Table B holds the same points as the rows below and some others, measured another way and shuffled. Each row below is followed by which row of B it is.
B (72 x 31):
[[  96  -34  190  -71  -25  162  107 -163   38  -52   85  -78  -67  -33
   -30  -15 -176  -83   90    8   21 -153  212  190   14  -18    9  -92
   125 -207  -41]
 [-143 -197 -253  -57   -3   52 -119  102  195  -32   76   55  184   14
   143   20  -76  -19 -194   39 -173  -83 -114 -222   85  106 -157  198
    -1  119  224]
 [   2 -201  -80 -240  -45  176   93  -77  102  -66  115   45   87   81
    52  126 -210  -22 -100  -66 -151  -80  138   89  147  109  -51  212
   164 -131  102]
 [-147   28  -74  -57  -63  172  112  -16    8  -27   31    9  144   40
    39   56 -126    5  -27   96  -63 -129   49   54   81   62   16  -78
    32 -112   59]
 [ 106  132   34   17   -7  -49  -12  130  136  -19  -53 -124   57 -189
    36  -36   11   80   45   85  -77 -114  -99  -46  -56 -225  119   17
    -6  -45  -59]
 [  54   63   19  -87  -50   34   29   43  139  -13   24  -27  109  -27
   -27    5  -74   63  -20  -72  -79 -121  -30   24   18  -85   51   69
     1  -59   36]
 [-174  -82 -131  179 -159  117   69   42  -16 -107  110   76   21  106
    43   25  135  -70 -156   71   38  -24   30   13   -5  202 -226 -131
   -83   32   39]
 [   3 -150    5  -72  133   15  -87   63  149  -92 -152  -69   11 -112
   186  -39 -125  -25  153  211 -197  -97  -52  -92    4  -80   19   77
   216 -102  121]
 [ 104  -17  -43   56 -101  154  160  -73  -64   33    3  -13   79  -44
   -92   90    2   -1  -81   54  -55  -73   74   57  -43  -58   11  -70
   163 -169  -41]
 [ 268 -112 -113  239  -33  -35  -47  149  -37   47 -238  -44  163 -291
  -203  -22  226   18 -175  135 -308  -94 -344 -369 -234 -268   10  -33
   302 -128   90]
 [-362   90  -53 -155  -14  -15   76  -99  -72   72  114   91   84   70
   -24   47 -132   15   14  153  -54 -135  102   91  -23   58  -58 -108
    76    3  378]
 [-116   59 -229 -144  -70  -55  136  -16  -13  125  175   27   16   44
   -66  133   -6  103  -27  -53   22   33   84   29  -62  -57  -32  177
    75   77  115]
 [  43  204  -71 -153   14  -57  132  153   22   10  -41 -167   58 -198
   -53   37  -91  150  173   60 -128 -117 -105  -63  -44 -272  288   59
   123 -159  -55]
 [-121  212  -22   28   -5  -55   41   81   -4   70  -63 -101   23 -119
   -89  -78   25   67  185  119   10 -107 -130  -90 -140 -188   87 -131
    29  -23   29]
 [ -57  -57   26   89  -94  -87   22  -52  -32  -30  220   61  -95   14
  -101  -12   96  -73 -135   -9   20  -75  113   56 -142   60 -207 -101
    21   43  235]
 [ -79   29 -109  105  -19   88   81    1  -30   37  -76  -47   11  -38
    51   21   40    4   99  198   30  -13   12  -18  -72  -61  -21  -96
   100  -43  -49]
 [  44  -71   50 -131  -16   40   20  -14  145  -48   23  -29  -49   23
    -6  -17  -68    3  100  -97  -25  -45   35   54   -1  -34  -45  136
    90  -58    9]
 [-165    3  -93  -49 -194   97   76   64   74  -99  263   -6   37   37
   -56    4   17  -38 -173  -95   36 -113   -5  -11   60  149 -144    9
  -163   39  -13]
 [ -43  -96 -203  133   13   20   -4  158   69  -92  -55   13   81  -11
   213   56   36   20  -47  182 -124  -11  -38  -92    3   22  -32   18
    47   -2   76]
 [  71   64  -33   71  -94  -21   83  168   16  -88  -23  -58   25  -82
  -126  -24  107   57    8  -46  -93  -82 -155  -88  -90 -100   57  -43
    35 -109  -37]
 [  19  304  210  104 -134   78  167 -148 -135  109  115  -86   60 -139
  -309  -63  -32  -17  -23   42   83 -264   80  124 -151 -161   95 -409
   -10 -172   20]
 [-134  -68 -118   47  -23   95   53  -19   13  -10  -13   31   18   62
   104   41   -1  -23   36  137    2   -4   65   25  -10   61 -107  -29
    79   -8   61]
 [  34  -94   37  -21  -96  145   43  -27  110  -82  -17   50   71   73
    27   31   -7  -18  -73  -30  -63  -56   43  105   50   62 -101   40
    45  -88    6]
 [ -99 -193  -19   -8  -56   12  -76   -1  150  -87   53   28 -106   34
   120  -25   97  -79  -28   62   17   20   34   13  -27   93 -284  122
    21  105   57]
 [ -57 -109  -43    6   -5  114   15  -34   30  -18  -72    9   73  -26
    60   21  -43  -43   -5  169 -110  -82    7  -19   -5    7  -74  -29
   161  -87   98]
 [-318  -56   32 -242  -51   38   71 -213   37   50  148  121 -126  256
   -41   12  -77  -37  159  -89  140   26  213  232  -22  158 -257   84
    73   77  226]
 [ -25  129 -154   58  -69  -72  113  149  -55   25  -76  -82    8 -158
   -20   64  171  108   46  182  -54   10 -109  -69 -137 -199   70    0
    99  -36  -70]
 [ 165 -335  -57   90 -202   87   31  -33   31  -78   44   63 -105   -3
  -112   66  294 -101 -251  -64  -50   87   -4  -23 -106   69 -351  173
   180  -12  -64]
 [-115   16   70 -115 -200  248  -32  -53  162   14  -47  -10  230  -75
   -41  -25   18  -34 -205   86  -61 -174 -126   -1  100   10 -149   25
   -72  -12  -81]
 [ 110   34   62  -17  -50   44    8    2  151   -8   33  -47   48  -50
    -1  -12  -39   23  -20  -45  -17  -98   24   51   -9  -98    5   46
    -9  -39  -30]
 [  99  148  -44  -90   12  -81  145   28    3   61   80 -117  -63 -105
   -81   50  -66  108  164  -38    3  -44   71   44 -109 -228  172   60
   126  -90  -22]
 [-114 -206  -58  -82    0   99  -11 -168    1   97  -33   82   40   39
   -74   17  -43  -77  -17   83  -89  -45   26  -48  -72   36 -213   53
   275  -17  257]
 [  83  -78  -31   75  -95  -11  -89   63   77   22  -77   43  208 -165
   -81    6  134    4 -303  109 -242 -136 -191 -165  -88 -109 -106   28
   102   -8  193]
 [  12  -60    7   49  -25   33  -48   77  179 -113  100  -32    5    7
    71  -70  -49  -41  -20  -60  -12 -109   -8  -39   15   44  -77    5
   -82   14   39]
 [  94 -154 -119   65  -80  -19   14  127   99 -104   24  -44 -116  -52
    51   25  182   -6  -25   -7  -22   68  -46  -74  -74  -28 -138  172
    72   24 -111]
 [ 134    2  -74  101    1   -6   18  -48  -14  138   23  -67   61 -192
   -78   27   14    4  -85  124  -65  -97    8 -105 -151 -205   11  -34
   172  -31   81]
 [ 138  132   75  170  -85  123   93   59   35  -48  -89  -85   95 -104
    -3  -14   36   29   -1   97  -23 -124  -23   56  -30 -126  106 -190
   -19 -160 -159]
 [  -8 -110  -41    5  -39  136   96   27   91 -176  161  -40  -64   75
   125   20 -119  -65   31  -37   20  -70  153   86   91  143  -44   -7
   -18 -101  -56]
 [  -4  -70  -15   43   62  -46   34 -118   13   13  193   30  -77   20
   133   60 -125  -46  -15  108   14  -64  300  148  -57   14  -68  -53
   101    0  247]
 [-299  109 -102   27 -147  -33   15  129   60 -117  314   47  114   24
    63   -2   -8  -10 -256   51  -15 -189   13   -1   57  172 -111 -129
  -283  112  219]
 [-304  -43   20 -103   -6   96   26 -134  -44   31  -25   69   59   53
   -16  -16 -104  -67   65  198  -68 -130   47   46  -24   82 -133 -132
   158  -58  285]
 [ 288 -118  100  234  -69   72  -14   75  173 -166   80  -93 -124  -26
   -23 -116   77  -88    4 -183   68  -61    6  -28  -66   -6  -92  -47
   -58  -64 -189]
 [ -86   42 -241  172  -31 -101   36  186  -30   18  -67  -23  -10  -61
    15   15  210   71   52  134  -22   56 -146 -171 -168 -104  -39  -14
    61   70   26]
 [ -84   99 -127  146   86  -28   85   62    3  -14   -1    6   14   81
   188   39  -82   63  171  132   26  -16  135   79  -42  -22   94 -139
    10  -21  117]
 [   4  -12 -255  286  -25  -68   38  287   99 -185  136   22    5   99
   206   29   85   51  -60  -46    3   17   -1  -74   -6  101   -9  -38
  -187   75   29]
 [  99 -230   65   43  -62  109   47  -48   37 -135  -24   10  -99    7
    34   24   61  -95  -16   60  -65  -12   92   89  -34   56 -163   14
   186 -135  -14]
 [-242 -151 -162   12   39   91  -61  142  181 -190   12   46   64  127
   335   -5 -110  -41   31  141  -79  -51    5  -38  146  212 -115   39
   -73   43  128]
 [-135 -116  -83   -1  -56  125   71  -43   49  -69   66   86   21  164
   107   61  -45  -39  -28   26    2  -12  135  113   53  166 -150    4
    33  -15  103]
 [-256 -262  116 -207 -186  400   70 -255  166 -162  220   77  -90  302
    77  -15 -159 -213  -14 -128  185  -55  274  285  226  421 -395   57
   -80  -24  -92]
 [-279 -314 -105 -170   31   58  -98  -61   80  -60   -7  136   76   63
   165   45  -91  -98 -106  221 -226  -69   21  -50   59  185 -270  134
   216   27  404]
 [  87   37  132   98   80  -54  -63  -64  120   63  -87  -54  -89  -45
    53  -90    0   -3  206   75   72  -31   68   62 -153 -177  -34  -58
    84   21   49]
 [-261 -394   27 -301 -237  255  109 -158  174 -351  625   33 -299  245
   192   68 -159 -269 -207 -172  187  -52  457  327  287  566 -472  214
  -177   35  -70]
 [   3  293  425  116 -373  270  406 -429 -235   -1  480   19 -173  169
  -385   16  -17 -146 -119 -203  429 -204  560  649  -62  163 -128 -567
  -202 -219 -166]
 [ 366  268   36  -30   61  -54  145   65   37  111  -41 -285    1 -343
   -82   29 -115  154  208   46  -40 -125    9  -17 -126 -486  408   21
   171 -214 -234]
 [-190 -104   47  -51  -56  195   62  -84   48  -95  -28   50  -18  153
    52  -27  -65  -82  114   52   24  -55   80  123   53  168 -162  -72
    64  -85   42]
 [-135  -17 -100   67  -53  -10   91  -38  -77   29   26   36  -60   19
    28   68  105   -7   19  176   27   27  101   67 -114    3 -125  -60
   119   14  104]
 [  17  143  -83    1   81  -51  121   47  -27   29   12  -42   92  -75
   104   96 -158  105   80  165 -114 -109  118   72  -30 -158  226  -77
   120 -129  156]
 [ -94  -16   52  -90  -86  107  168 -284 -178  171   30   12  -68  -27
  -229   56    9  -60   55  125   46  -49  164  135 -158  -68 -130 -103
   310 -117  102]
 [ 143 -372  -36  159 -274   -5   10   -6    5 -152  225   38 -248  -69
  -116   44  422 -170 -368  -38   17   88   47  -19 -163  125 -481  143
    92   74  -77]
 [  -5 -102  112   86  -11   64  -83 -105  129   -3  -34   23  -28   10
    93  -59   27  -81    1  114   35  -52   87   77  -58    3 -201  -46
    44   38   80]
 [ -29  155  240 -105 -275  224  262 -286  -36   21  340    2  -90  147
  -294   10  -63  -67  -46 -268  277 -132  315  397    7  108 -123 -170
  -119 -113 -139]
 [ -26  -38  -29  -12 -113  146   89  -35   18  -32   95    1   84   -8
   -68   29  -44  -41 -122    4  -55 -131   32   16   20   50  -62  -53
    43  -98   36]
 [ 120  -29 -242  146   63 -166 -110  314  124  -17 -150 -133   60 -284
   104  -22  159   94    0  188 -202  -17 -303 -370 -146 -268   75  142
   111   55    7]
 [-143  152  -92 -144   11  -58   73   -9    0   79  152  -38  120 -121
    63   92 -171   75  -58  191  -93 -162  109   47    0 -112  113   -9
    44  -16  222]
 [-396  451 -324 -168  181  -61   63  241  274   10  231  -90  212  147
   525   69 -483  252  292   70  130 -116  172  102  269   -8  383   56
  -428  182   85]
 [ -66    3  -43   41   32  -86  -17   64   89  -33  -12   24  -28   34
   127    0   22   38   88   81  -22   -4   37   36  -68  -37  -49   15
    31   47  146]
 [ 238 -213  -13  100 -131  331   58  121  225 -253  -75  -13  111  112
    79   -2  -21  -48  -80 -200  -86  -54  -68   -2  173  143  -48   80
   -38 -196 -288]
 [-140   46  -58    6  -13  -98   -7   35   78   -7  157    2  -48    7
    78   -8    5   12   12   52   50  -47   77   30  -64   -2  -87    0
   -62  111  157]
 [-183 -112   -2  -73  -45   40   62 -118  -10  -45  206   47  -99   83
    11   20  -71  -95   -7   46   34  -71  197  117  -20  144 -191  -38
    77   -5  199]
 [  99 -107  -24  112  -63  169   81   34   20 -101  -85  -30   43  -28
     7   15   24  -43  -11   68  -88  -66  -21  -20   -8    4  -24  -69
   129 -174  -85]
 [ 115 -231   27  -51 -117  272   60   53  125 -217  -73  -37   69  -12
    14    8  -33  -80  -76  -27 -171 -105  -72  -21  121   98  -69   75
   119 -235 -152]
 [-309   42 -218  -34   12  -39  104   -4 -101   47   73   98   95   69
   103  124  -66   50  -17  232  -85  -47  108   47  -27   58  -24  -74
   103   15  333]]
Rows of B count from 0, top down.

[-152  -47  132 -229 -232  108 -143 -108  128  -23  187  225  -84  240
  -12  -52  -12 -177   72    5 -135  -61  -24 -103  164]
44
[-175   71  -81  194  267  -15  -63   51 -188 -169   49   59  196   84
 -101 -134  175   59  108    3  -17  152 -132  -16  -74]
63
[-101  -15 -110  323  423 -114  -55  365 -195 -232   45  -11  316 -122
 -161  -75  164  201  184  -20   34  140  -39  -47 -256]
10
[ -41 -183  127  -51  -83 -149  -62  -47   89  163  149  148 -105 -139
   91   77   34  -49  215  -91 -212 -109  -30   50  -48]
1
[  -9  103  103  -55  -73  -36  -61   10  -95 -155   29 -143  182   55
  -59 -270  305  183 -165    4  164  131  -86 -110  201]
23
[ 180 -194 -104  295  451 -160 -139  313 -389   57   99 -161  465 -176
  -10 -311  470  342  204 -125  162   30 -135   18  170]
53
[ -48  -43  175  -34 -230  -94  -65   44  244   56   28  151 -167  -24
  -34   73 -144   27   60   54  -80 -115   62   65 -193]
25
[ -29  -12  -53  146   76 -120 -115  190 -111  -52   33   74  183  -65
  -19  -55  144  122  102  -67   27   72  -26  -43  -31]
69
[ -73   32  -46  -20  -93  -94 -127   25   79 -108   18  105  114   -4
    7  -71  119    6   67  -65  -80  195   32  -82   61]
15
[  -7   15   23  190  188 -165 -159  225   61  -21    5   85  125  -47
 -158  -65   26  128  209   38  -37   85   -3   83 -174]
12
[  -1   13  -97  209  135 -122   30  126 -220  -24   26   14  237   27
   -7 -157  363  190  118    4  105  127 -115  -15   89]
49
[  94   -4 -142  302  148 -179 -218  185 -311   56  -56  -27  242 -100
   11 -257  234  405  -34  -69  227   29  -91  136  132]
2
[  85  159  182  -60 -234 -300 -277  156  -13   26    7  -45   -2 -152
  -46  -53  159  248 -196  -46  141    4  -55  -35  120]
57
[ 159  -85  175  -78 -237 -246  -36   94  130  224  112   60  -68  -26
   25  -33  262  137  129   60   13  -92  -32   29  181]
20
[-222  -31  -15  -46 -132   64  -72   -2  108  -91  127  297  -75  171
    3  121  -59 -192  143    7 -179  -30   11 -111 -114]
43
[-144   51 -136  104  130   -2 -113   71  -40 -149  124  127   56  216
  -43   83  263 -115   99   74  -95    1 -118 -155 -143]
68
[  26  -33   45  -12 -166   22  -83 -156  126  172   42  143  -90  266
   40  -82  136  -56   87  107  -44 -116  -83   79   70]
5
[  89   79  112  -36 -287 -175  -98   86   98   90  -15   74   11   31
   -1  -56  162  125  -14   29   89   26   -4  -23  122]
54
[-117  -74   32   59  -96  -51 -102  104  104  111  132  339 -162   93
   15  268  -82 -176  240   28 -186 -217  -26  -25 -261]
56
[ 111 -183   73  -97 -287  -96   45   38  121  114  122   10  -59   16
  120  -22  284  102   31   49   26 -158   13  -63  127]
50
[-388  278  194   -4   41   37 -212  -76 -178 -248   43  141  -13   33
 -156   15 -211  -98 -142 -104  -62   73 -160  -69 -216]
8
[  32 -102  -78   65  -32 -125 -140  172   21   -1   55   89  135  -78
   59    7  163   51  134  -85  -43   24   39  -84  -12]
21
[  49  -85   -7    2  -87  -86 -121  119  -26   54   84   93  135    9
   52  -66  207   45  120  -68    7    4  -11  -84  142]
18
[ -61  -73   99  -23  -55 -129 -149  233   96  -84   96  100   58 -179
  -32  104  -38    1  107 -109 -103  -10   75 -126 -172]
6
[-366  154  117    9  -26  -21 -118  -72  115 -177   60  260 -193   45
 -115  209 -260 -194   40   10 -246   13  -53  -14 -410]
61
[  45 -158   72   73  147  -87 -240  125  -91   62   75    0  192 -165
  -22 -213   33  169  131 -144   -4  -19  -18   79   68]
11
[-329  100   39  -65   29   80 -137  -28   20 -341  170   66 -115  142
 -100  132   34 -145 -139   58 -140  -70 -104 -198 -289]
41
[ 290  -50   17 -187 -450 -134 -226  -61  236  227   13   16   -1  185
  112 -250  367  156  -57   71  109  -11   32   11  505]
34
[ -26   63   25   23 -188 -144  -97   -3   87   92   34  181  -98   96
   24   73  125   -9   65   52  -52  -29  -57    7  -21]
51
[ 256 -208 -210  162   29 -179 -184  313  -24  178   72   90  253   10
   96  -77  402  152  270  -30   54  -31   30  -49  194]
71
[-127  148  177 -168 -148 -114 -205 -123 -136 -103  119  -45  -31   -7
  -22 -145  203  105 -239  -67   39   44 -171  -77  228]
35
[ 111    8  -10  204   -3 -218 -101  196  -78  115  -56   52  161  -94
  -12 -118  162  257  101  -21  120   55  -21   91   33]
70
[ 374  -30   -8   93   84 -257 -287  396 -150    1  -43 -286  527 -181
  -76 -496  491  524  -44  -94  360  215   25  -43  460]
26
[ 294   56   62  -64 -389 -295 -294  105   96  260  -27   26    7    7
   78 -116  313  235  -92    7  170  -42  -12   20  355]
3
[   7   88  -18  145   -4 -175 -158  165 -104 -113  -66  -75  162 -169
   -8  -57  154  223 -132  -83  117   81  -18  -50 -112]
48
[   7  224  296 -326 -519 -124 -197  -91  146  -16  101  -14 -241  213
  -79 -127  211  149 -358  165  156  -85 -104  -76  343]
14
[  85  -42 -136  138 -147  -90  -72  183   -8  -27  -44   43  118   60
   16 -189  195  318  -39   74  193   26   59   32  132]
52
[-109  -96 -167  235  149   42   80   91 -113  -32   51  189  174  141
   23  -25  166  -23  276   17  -50   45  -47  -26 -111]
45
[  33 -169  -50   75  168  -41 -212  164  -72  -35   92    0  258  -98
   11 -136  153   69  154 -138  -39   21    6  -65   25]
64
